After every row comes roughly how far along a hidden order it lies, from 0 to 12.
9.5 0.6 6.6 21.0 10.0 -5.3 -2.9 -17.8 -8.7 2.6 0.5 11.0 7.6 -4.4 -2.9
 -9.2 -15.9 12.3 -3.4 -0.6 -3.6 -0.2 -9.8 -1.1 -4.1 -1.5 5.7 -1.1 6.9
 -8.3 11.7 -1.5 -> 0
4.6 3.4 -12.0 8.5 -9.0 7.7 -12.3 34.3 -9.0 18.5 2.6 -3.0 12.9 13.9 2.4
 -34.5 35.9 24.2 -2.0 -12.2 19.6 -7.7 9.5 2.2 -2.1 -32.6 3.8 -5.3 3.4
 -1.9 10.2 -9.4 -> 0
3.5 -2.1 6.8 21.1 4.7 9.2 -7.7 -14.3 -8.0 15.5 5.8 5.5 11.3 -1.6 -2.5
 -17.0 -14.3 -8.4 -0.8 0.7 -0.6 3.3 -7.4 0.5 -0.2 -5.9 1.7 4.9 6.0 -3.1
 10.5 -10.8 -> 0
-0.2 -2.3 5.5 18.3 1.2 14.2 -11.3 -4.1 -6.2 20.5 7.0 3.3 14.8 0.9 -1.6
 -26.1 -8.6 -11.1 -0.7 -0.5 1.0 3.0 -5.9 0.6 0.1 -14.1 3.1 5.9 5.9 -1.9
 9.8 -13.7 -> 0
11.5 -6.9 -11.2 20.5 -37.0 21.0 -8.1 50.6 13.0 -1.5 16.0 -21.4 46.0
 -13.2 -6.5 -43.5 5.1 8.3 3.3 2.0 13.3 10.9 16.0 3.0 -4.6 4.1 1.7 4.0
 9.6 2.0 51.6 -22.0 -> 0
14.3 1.9 2.2 34.2 3.9 -2.7 -10.5 0.0 -15.1 7.8 2.8 12.8 11.6 1.1 -3.2
 -31.4 6.3 30.6 -6.8 -7.4 4.7 -5.1 -6.7 1.1 -5.4 -17.8 10.7 -3.6 9.4
 -12.9 20.2 -5.1 -> 0
-48.8 13.3 17.3 -19.0 19.4 -7.7 -3.4 -19.2 -27.2 54.9 -7.2 -14.2 30.7
 -32.5 -15.7 -21.0 68.3 16.1 -2.1 19.0 26.6 -3.5 1.2 -12.1 25.5 7.4
 -19.9 6.7 -0.3 -1.4 -24.7 -18.9 -> 0
20.3 6.0 -0.6 35.0 19.9 -20.6 -8.2 -33.6 -11.3 -5.7 -9.1 24.7 24.3 -10.7
 -11.9 -18.1 20.5 37.1 -3.0 6.4 1.5 -3.2 -12.3 13.5 -13.7 -7.3 23.5 -9.2
 1.2 -13.3 24.3 -16.5 -> 0
26.0 1.5 -3.6 30.1 7.1 14.3 -14.4 7.8 -8.5 2.7 -4.5 6.7 21.5 -0.9 -5.3
 -8.9 22.5 29.0 -6.0 3.5 8.6 -2.1 -1.8 7.5 -0.1 -18.5 24.0 6.1 -3.3
 -18.4 13.2 -1.1 -> 0
12.4 6.0 8.4 51.9 56.4 -11.3 -5.7 80.0 -34.9 61.4 -13.1 3.6 19.0 7.8
 14.8 -42.1 -99.9 7.8 -42.5 -13.0 -14.5 -26.8 4.2 14.5 -32.6 -39.9 24.9
 19.9 -15.6 -46.7 39.9 -38.3 -> 0
11.4 0.4 2.6 22.8 7.0 -2.8 -7.6 -0.5 -10.3 7.9 1.3 9.1 10.7 0.2 -3.1
 -21.6 0.6 16.7 -4.0 -4.5 4.9 -3.5 -3.7 1.2 -4.0 -11.8 8.5 -2.1 6.9 -8.2
 14.0 -3.7 -> 0
19.4 -4.6 -18.2 29.9 5.4 14.7 -12.0 2.1 13.6 -3.7 -0.3 12.7 9.0 3.5 7.9
 -14.1 -2.7 43.7 -1.0 -9.5 -16.2 3.5 -6.9 0.3 -3.0 -24.0 7.2 -17.0 15.0
 -5.7 -3.5 -14.7 -> 0
16.8 3.1 -3.5 29.3 -0.8 0.8 2.0 -7.5 -23.1 16.9 2.3 12.6 15.0 -0.4 -6.8
 -34.3 24.8 26.3 -1.5 -1.1 15.0 -6.1 -4.5 -2.9 -4.7 -31.2 13.8 2.4 9.7
 -10.7 26.2 -1.8 -> 0
16.8 -4.9 -11.6 6.7 2.3 -0.4 -2.7 16.7 -17.4 23.4 3.9 -7.0 13.5 15.7
 11.7 -35.3 7.5 -0.5 -3.2 -12.6 10.3 1.6 -18.9 1.5 -5.6 -12.1 15.7 -7.8
 11.7 4.8 29.8 16.8 -> 0
7.0 0.3 2.8 13.1 5.8 -2.2 -2.4 -8.7 -7.7 3.7 0.2 7.5 6.6 -2.3 -1.2 -10.1
 -6.5 11.8 -2.5 -1.2 0.1 -1.3 -5.8 -0.2 -1.2 -2.3 4.8 -0.9 4.1 -4.4 10.3
 -6.3 -> 0
3.2 1.2 -2.5 5.6 -2.2 1.0 -5.2 9.2 -8.2 7.4 1.4 0.5 5.9 2.7 -0.9 -12.1
 11.9 10.7 -2.0 -3.9 7.9 -3.3 1.1 1.5 -1.2 -11.7 2.9 -1.8 2.6 0.0 6.2
 -3.6 -> 0
8.4 2.2 -2.4 16.7 1.3 2.7 -8.5 8.8 -9.3 11.5 1.4 4.2 8.5 4.1 -1.0 -24.1
 6.8 14.5 -2.7 -5.4 6.9 -3.9 -0.5 1.6 -2.4 -16.7 6.7 -3.1 5.9 -5.9 12.1
 -5.0 -> 0
-0.5 0.6 3.8 21.5 8.1 -3.4 -5.8 -10.3 -8.6 6.7 2.0 11.4 7.6 -0.8 -2.4
 -13.9 -8.1 19.9 -3.0 -3.1 -0.3 -3.1 -7.4 0.0 -3.5 -6.5 7.3 -1.0 6.9
 -6.9 12.3 -3.5 -> 0
-5.3 4.9 -11.1 22.1 -12.8 3.5 -14.0 -13.9 -19.6 20.1 7.9 16.9 20.3 13.8
 -9.4 -29.2 -37.7 21.3 -8.3 -6.6 8.2 -18.2 -8.2 -10.9 -10.2 -28.9 30.8
 9.8 4.9 -3.6 3.3 -31.9 -> 0
13.8 -2.8 -0.9 27.8 4.4 6.6 -9.0 -13.5 -11.8 10.3 -5.2 20.7 8.8 -1.3 3.2
 7.1 -32.8 18.4 -5.2 -11.3 17.8 8.0 -17.9 4.0 -3.7 -9.1 2.0 0.3 -0.3 2.2
 14.6 7.0 -> 0
2.4 2.2 -14.1 6.6 1.0 -4.0 -17.5 20.1 -4.4 20.1 -1.4 1.6 6.4 9.5 12.3
 -45.7 26.2 19.9 -9.0 -10.5 9.8 -6.8 0.8 1.0 -2.7 -27.0 10.1 -2.6 8.3
 -6.9 13.3 -10.8 -> 0
6.2 0.9 0.7 11.6 0.8 0.3 -4.5 3.7 -6.6 7.9 0.9 4.7 7.7 1.9 -2.2 -14.3
 7.0 9.1 -2.1 -3.1 3.1 -2.9 -1.8 0.5 -1.0 1.7 3.7 -3.1 4.0 -5.1 8.3 -2.1 -> 0
7.6 3.1 -7.7 17.0 -2.8 4.0 -11.1 21.2 -11.0 14.1 2.2 1.9 10.3 7.9 0.2
 -31.3 21.0 21.0 -2.6 -8.7 11.2 -6.0 3.4 1.7 -2.1 -24.5 6.8 -4.6 4.4
 -4.0 10.8 -7.6 -> 0
10.7 1.5 2.6 19.5 6.9 -2.8 -5.9 -4.2 -10.2 5.6 2.0 9.2 10.1 0.3 -2.4
 -16.6 -1.5 16.3 -3.2 -4.8 2.8 -3.3 -5.5 0.6 -3.6 -10.1 7.3 -1.2 5.7
 -7.4 13.4 -5.2 -> 0
18.2 -0.8 -3.3 15.6 11.2 4.2 -4.3 -11.4 7.5 -0.7 6.2 13.7 1.8 -5.3 9.8
 -43.8 23.5 26.7 -7.4 5.9 11.6 -2.7 -0.8 7.5 -9.1 -7.9 -14.6 -18.4 0.2
 -1.0 5.1 -14.8 -> 0
12.0 1.6 -0.5 26.2 3.9 -0.7 -10.0 7.0 -12.9 12.4 2.3 8.5 12.3 3.8 -1.7
 -27.8 6.7 25.0 -5.0 -7.6 6.0 -5.4 -2.1 1.3 -3.8 -18.1 9.1 -4.6 8.2 -8.9
 16.8 -7.7 -> 0
37.8 1.7 -1.4 38.1 -10.3 -2.8 -17.1 -5.6 -18.2 27.4 8.1 8.1 14.6 7.9 2.7
 -49.9 -10.6 37.5 -13.5 -17.0 1.6 -14.7 1.6 -7.0 -5.0 -24.6 7.6 -3.0 0.7
 -7.7 19.7 -20.8 -> 0
10.7 1.0 0.8 24.4 4.3 -1.8 -22.5 -4.4 -10.6 11.8 2.0 8.4 12.4 2.2 -2.2
 -21.8 7.1 21.3 -4.7 -5.9 4.8 -2.0 -3.5 0.8 -3.5 -10.4 12.1 -2.7 6.6
 -8.3 13.9 -5.3 -> 0
10.4 -0.2 6.3 23.1 6.1 -3.5 -4.2 -15.6 -9.8 5.0 2.3 10.1 8.6 -4.5 -3.4
 -12.9 -6.8 15.7 -1.9 -2.4 -11.5 -1.6 -7.6 -0.4 -2.9 -12.7 7.5 0.4 6.9
 -10.2 13.0 -3.4 -> 0
32.5 13.3 -25.8 43.2 17.1 -23.8 -23.3 -23.3 -19.0 -6.2 -13.8 29.2 43.1
 -3.0 -19.0 -52.6 92.7 60.5 -3.6 12.4 16.8 -14.1 -5.6 30.0 -25.2 -32.8
 37.0 -24.1 -5.9 -19.2 37.8 -39.8 -> 0
2.5 -2.5 -0.8 7.4 4.0 -2.6 -1.7 0.6 -3.9 -1.0 2.6 4.6 2.1 -1.7 -1.1 -3.5
 -1.9 10.0 -2.4 -0.7 1.7 -1.2 -9.5 1.7 -3.6 -0.5 -0.8 0.4 3.3 -2.6 4.7
 0.2 -> 0
-17.9 -3.7 2.2 22.2 0.2 2.7 -11.5 18.8 -20.2 23.9 9.2 11.3 15.0 -4.8
 -0.4 -18.4 -11.9 44.1 -1.8 -1.2 2.6 4.0 -5.4 7.5 -4.1 -13.6 24.7 10.1
 5.7 -5.2 6.6 -7.3 -> 12
5.3 6.1 -47.6 24.9 4.1 52.5 -12.2 -0.9 -7.9 -12.2 6.4 22.0 -54.4 -2.2
 22.6 21.0 1.2 63.5 10.2 -44.6 -63.1 14.5 -19.2 10.2 5.1 -74.5 12.9
 -36.0 36.9 22.9 5.2 -33.0 -> 0
84.5 4.3 -32.9 -16.7 1.8 -23.8 -32.5 -48.3 -4.2 19.7 -3.4 -16.9 76.2
 36.4 -17.3 -50.2 67.9 99.9 -15.6 11.0 28.5 -18.3 54.5 -0.2 17.3 -21.1
 -5.6 -17.7 24.5 -34.9 12.2 -4.3 -> 0
11.6 -1.0 -30.7 43.8 60.9 12.7 -6.2 68.9 -15.1 -66.7 -40.8 -17.6 49.8
 -5.7 16.4 46.5 -82.4 -46.2 -15.2 20.0 51.8 1.5 17.2 23.2 6.2 -45.4
 -11.0 8.4 -18.4 43.6 3.6 -0.7 -> 0
-38.4 -35.8 -59.9 -13.6 -31.8 0.2 -18.8 27.3 -48.8 -17.0 -31.4 28.9 38.5
 -14.3 -0.6 -6.8 15.4 99.9 -10.6 -33.9 78.4 -27.6 -27.8 19.8 0.7 -17.8
 -8.3 9.6 14.2 -22.1 0.3 -15.9 -> 0
15.5 4.5 -6.5 33.1 0.1 1.4 -17.0 18.5 -18.3 23.7 3.7 7.9 19.6 10.0 -1.2
 -49.0 22.5 34.1 -6.1 -13.2 12.5 -9.6 0.8 2.7 -4.5 -34.8 11.3 -7.6 9.2
 -10.3 24.1 -12.3 -> 0
